Below is a small trained network, with its code and all its weights. Each question gives an input and a target symbol and asks what happens when units are switched off, that is, made to give their printed mean instead of their output.

import numpy as np


def w(rows, s, z=0):
    codes = np.array(rows[::2]) - 128.0
    scale = np.full(codes.shape[1], s)
    scale[-1] = z or s
    return codes * scale


def f(y):
    return np.maximum(y, 0)


def softmax(a):
    e = np.exp(a - a.max(-1, keepdims=True))
    return e / e.sum(-1, keepdims=True)


def log_softmax(a):
    a = a - a.max(-1, keepdims=True)
    return a - np.log(np.exp(a).sum(-1, keepdims=True))


def net(x, mask):
    ids = ['ΓΔΘΛζημσω'.index(c) for c in x.split()]
    T = len(ids)
    res = E[ids] + P[:T]
    u = 0
    for l in range(2):
        r = res
        for j in range(2):
            rows = slice(4 * j, 4 * j + 4)
            q, k, v = (r @ M[l][rows].T for M in (Q, K, V))
            z = softmax(np.where(np.tri(T) > 0, q @ k.T / 4**0.5, -1e9)) @ v
            o = O[l][rows]
            res = res + np.where(mask[u + j], z, o[:, -1]) @ o[:, :-1]
        u += 2
        y = f(res @ A[l][:, :-1].T + A[l][:, -1])
        res = res + np.where(mask[u : u + 8], y, B[l][:, -1]) @ B[l][:, :-1]
        u += 8
    return log_softmax(res[-1] @ U[:, :-1].T + U[:, -1])


Q, K, V, O, A, B = {}, {}, {}, {}, {}, {}
E = w([
[91,133,80,184,97,79],'Γ',
[157,138,117,140,190,75],'Δ',
[189,168,90,92,142,175],'Θ',
[108,137,227,60,144,153],'Λ',
[163,147,90,151,32,205],'ζ',
[127,168,100,181,152,180],'η',
[117,168,119,116,7,98],'μ',
[209,107,185,176,159,122],'σ',
[115,48,117,113,102,121],'ω',
],0.02)
P = w([
[254,70,205,158,136,236],'0',
[128,125,153,171,122,202],'1',
[143,108,167,154,102,190],'2',
[127,108,153,141,103,163],'3',
[133,117,162,128,96,143],'4',
[114,137,157,107,77,138],'5',
[105,148,167,111,70,126],'6',
[122,129,157,89,83,89],'7',
[109,146,164,77,79,84],'8',
[136,115,179,93,83,86],'9',
[134,126,179,86,81,55],'10',
[110,139,190,80,81,46],'11',
[108,151,191,81,76,31],'12',
[109,167,192,79,71,24],'13',
],0.0036)
Q[0] = w([
[152,116,79,198,152,163],'L0H1',
[127,135,180,172,169,110],'L0H1',
[163,131,172,49,131,108],'L0H1',
[200,64,150,77,131,113],'L0H1',
[124,192,105,72,127,136],'L0H2',
[81,95,171,114,5,83],'L0H2',
[124,149,117,138,197,73],'L0H2',
[79,86,153,97,172,91],'L0H2',
],0.014)
K[0] = w([
[158,115,18,201,188,120],'L0H1',
[117,225,149,153,182,131],'L0H1',
[144,75,239,43,126,150],'L0H1',
[150,46,169,79,178,156],'L0H1',
[121,173,97,58,93,141],'L0H2',
[1,7,210,34,122,109],'L0H2',
[171,201,89,211,183,34],'L0H2',
[139,78,100,145,71,22],'L0H2',
],0.0087)
V[0] = w([
[83,162,134,157,98,143],'L0H1',
[143,3,125,116,117,188],'L0H1',
[179,93,31,160,95,115],'L0H1',
[253,72,21,160,153,111],'L0H1',
[100,173,231,76,75,65],'L0H2',
[133,210,134,156,100,152],'L0H2',
[36,27,87,73,216,244],'L0H2',
[114,193,216,104,137,128],'L0H2',
],0.0062)
O[0] = w([
[160,124,117,134,118,112,87],'L0H1',
[58,110,105,166,117,155,177],'L0H1',
[135,186,17,104,101,117,211],'L0H1',
[97,152,67,80,158,93,253],'L0H1',
[150,54,99,120,107,110,80],'L0H2',
[254,154,102,103,120,126,7],'L0H2',
[82,155,171,87,92,71,53],'L0H2',
[173,67,112,165,99,129,28],'L0H2',
],0.0075,0.0014)
A[0] = w([
[139,128,178,78,78,199,145],'L0N1',
[147,234,124,57,153,239,252],'L0N2',
[63,109,95,158,82,39,146],'L0N3',
[65,138,58,125,203,67,80],'L0N4',
[83,152,216,131,157,137,106],'L0N5',
[195,117,133,226,3,116,115],'L0N6',
[87,134,128,201,151,82,62],'L0N7',
[119,146,108,131,150,52,164],'L0N8',
],0.0079,0.0031)
B[0] = w([
[158,70,168,145,90,99,188],'L0N1',
[135,152,215,156,69,1,220],'L0N2',
[71,108,131,143,80,129,255],'L0N3',
[162,188,98,108,86,68,242],'L0N4',
[190,33,114,125,103,149,162],'L0N5',
[204,66,25,112,152,111,230],'L0N6',
[133,130,159,108,104,66,170],'L0N7',
[107,127,81,174,154,79,226],'L0N8',
],0.0086,0.0055)
Q[1] = w([
[108,132,133,162,160,65],'L1H1',
[131,117,81,81,162,116],'L1H1',
[153,143,162,141,107,159],'L1H1',
[157,130,156,165,130,136],'L1H1',
[150,118,114,7,100,191],'L1H2',
[111,90,100,219,141,59],'L1H2',
[121,133,131,188,122,36],'L1H2',
[138,142,109,134,119,219],'L1H2',
],0.015)
K[1] = w([
[120,109,210,156,142,110],'L1H1',
[70,45,128,120,76,136],'L1H1',
[155,171,117,183,126,98],'L1H1',
[172,134,137,144,128,138],'L1H1',
[153,149,77,91,121,100],'L1H2',
[87,58,176,75,108,246],'L1H2',
[47,94,212,101,130,151],'L1H2',
[151,111,8,223,135,121],'L1H2',
],0.012)
V[1] = w([
[172,121,158,85,135,158],'L1H1',
[136,73,190,137,146,155],'L1H1',
[177,167,120,148,185,134],'L1H1',
[169,157,137,158,132,140],'L1H1',
[70,98,79,63,91,149],'L1H2',
[99,143,133,1,96,183],'L1H2',
[50,112,155,222,151,182],'L1H2',
[173,92,175,197,159,123],'L1H2',
],0.0091)
O[1] = w([
[167,71,159,107,153,70,86],'L1H1',
[112,80,150,30,80,89,139],'L1H1',
[112,113,96,128,175,59,2],'L1H1',
[8,158,24,108,162,144,82],'L1H1',
[118,113,63,223,132,2,219],'L1H2',
[103,76,175,183,178,22,119],'L1H2',
[130,171,160,235,96,139,122],'L1H2',
[99,210,113,138,177,173,180],'L1H2',
],0.0053,0.0068)
A[1] = w([
[129,118,91,156,184,139,254],'L1N1',
[93,115,1,213,122,78,78],'L1N2',
[162,67,35,115,110,91,217],'L1N3',
[79,114,203,149,58,63,62],'L1N4',
[124,15,97,161,19,119,30],'L1N5',
[134,172,144,127,53,61,199],'L1N6',
[147,33,187,101,148,175,32],'L1N7',
[89,52,164,64,67,131,105],'L1N8',
],0.0068,0.0049)
B[1] = w([
[82,122,164,125,188,132,163],'L1N1',
[78,55,220,69,184,215,255],'L1N2',
[15,129,123,202,107,130,233],'L1N3',
[194,141,68,154,253,201,214],'L1N4',
[239,221,149,106,232,42,226],'L1N5',
[156,73,205,123,80,172,247],'L1N6',
[32,195,57,195,149,65,149],'L1N7',
[108,138,124,232,98,71,173],'L1N8',
],0.0057,0.014)
U = w([
[135,175,176,132,106,154,33],'Γ',
[67,141,111,118,73,22,6],'Δ',
[184,72,171,93,202,226,11],'Θ',
[38,76,139,119,97,180,204],'Λ',
[180,110,107,136,66,143,136],'ζ',
[125,80,191,161,146,98,255],'η',
[152,63,209,1,137,120,143],'μ',
[159,47,89,95,154,122,54],'σ',
[99,217,91,118,206,50,18],'ω',
],0.0071,0.0033)

Each question gives the input, a string of symbols that net reads in full, and the target symbol t.
The units are the heads (4 rows each of Q, K, V and O) and the neurons (one row each of A and B). Each row of codes is followed by its name. A weight is (code - 128) times the scale printed after its matrix; where a second scale follows, it is the last column's (O, A, B and U).
mask holds one flag per unit, layer by layer, with each layer's heads first. A switched-off unit (its flag False) gives its mean, the last column of its rows in O or B, instead of its output. The means were averaged over made-up inputs and are rounded, as every weight is.
A unit's drop is (log p(t) with every unit on - log p(t) with that unit switched off) / (log p(t) with every unit on - log p(t) with every unit switched off).
The circuit of an input: a set's keep is (log p(t) with only the set's units on - log p(t) with every unit switched off) / (log p(t) with every unit on - log p(t) with every unit switched off). Starting from the 12 units with the biggest drops (on a tie, the unit counted first), units are removed one at a time, each time the one whose removal leaves the highest keep (on an exact tie, the one counted first), for as long as the keep stays at least 0.8.
units of the circuit, in order: the units of the circuit, biggest drop first
most important unit: the unit with the biggest drop
top k neurons: the k neurons with the biggest drops, biggest first
k most important neurons of layer l: the k neurons of layer l with the biggest drops, biggest first
which heads matter: for each layer, one digit per head in row order, 1 if its drop is at least 0.15 and else 0, layers parted by /
drop of u: that unit's drop, to one decimal
input η Θ η Γ η, target Γ: units of the circuit, in order -> (L0N2; L1H2; L0H2)
input σ Δ Δ μ Γ ζ Δ Γ, target Λ: units of the circuit, in order -> (L1N5; L1H2)
input ω Γ Δ σ Γ ω Δ Δ ζ Λ Δ Γ Δ Θ, target Γ: most important unit -> L0H1
input Θ Δ Δ Δ ω Δ Δ ω Θ, target η: which heads matter -> 01 / 01
input ζ ζ Γ, target Λ: which heads matter -> 00 / 10
input ω Γ Θ μ ζ σ σ ω σ Λ, target η: units of the circuit, in order -> (L1N7; L0H1; L0N1)
input ω Γ Δ ω μ ω Γ Λ ω ω Δ ζ, target σ: units of the circuit, in order -> (L0H2; L0N6)
input Θ Λ Δ ω ω Δ Δ, target μ: units of the circuit, in order -> (L1H1; L0H1; L0N5)
input Θ Δ Δ Θ, target μ: units of the circuit, in order -> (L1H2; L0N2)
input σ μ μ Δ Δ ζ Δ, target ω: units of the circuit, in order -> (L1H2; L1H1; L1N2; L1N6)
input ω ζ μ Δ μ ζ Λ Γ ω Δ σ Γ ω σ, target Θ: units of the circuit, in order -> (L1H2; L0H1; L0N2)
input η Θ ω Δ Θ Δ ζ Λ Λ Δ ζ Γ ζ, target σ: top 4 neurons -> (L0N6; L0N2; L1N5; L1N2)
input Λ Θ Γ Δ σ Δ σ Θ Θ Θ Θ, target Γ: units of the circuit, in order -> (L0N2; L1H2; L0H1)
input σ ω ω Γ ω Λ Γ Δ Δ ω, target Λ: which heads matter -> 10 / 01
input μ Δ Δ η, target Γ: which heads matter -> 01 / 01
input Θ Γ ω Δ Δ Δ Δ Λ ζ ω η, target ω: which heads matter -> 11 / 11
input Γ μ Δ Δ Δ Λ Θ μ μ, target ζ: which heads matter -> 11 / 01
input ω ω ω Δ σ η σ σ Γ Δ Λ μ, target ζ: top 3 neurons -> (L0N6; L1N2; L0N1)
input Δ Λ Γ Θ Γ Λ Δ, target μ: 2 most important neurons of layer 1 -> (L1N3; L1N4)
input Θ ζ Δ Δ Δ μ, target σ: top 2 neurons -> (L0N6; L0N2)
input ω Δ Δ Δ Δ Γ Δ ω η Δ Δ Δ Λ, target η: top 4 neurons -> (L1N7; L1N8; L0N1; L0N5)
input Δ Δ ω ζ, target η: most important unit -> L0N2
input Θ Δ Γ ω Θ ω Δ ω ω μ, target η: top neuron -> (L1N5)
input Γ Δ Θ Λ ω Γ Δ Δ Δ ζ ω, target Λ: top 2 neurons -> (L1N5; L0N1)
input Δ Δ Λ Δ Γ, target Δ: top 2 neurons -> (L1N3; L1N8)
input μ Δ Δ ω Γ μ μ, target η: 3 most important neurons of layer 1 -> (L1N2; L1N5; L1N6)
input Λ ω ω Δ Γ, target Δ: top neuron -> (L1N2)
input ω ω ζ ω ζ Θ μ Θ ζ, target η: top 2 neurons -> (L0N2; L1N2)
input ω Λ η, target ω: drop of L0H2 -> 0.3
input Θ Δ Γ η Δ Γ ω Λ σ σ, target Θ: drop of L1H2 -> 1.0
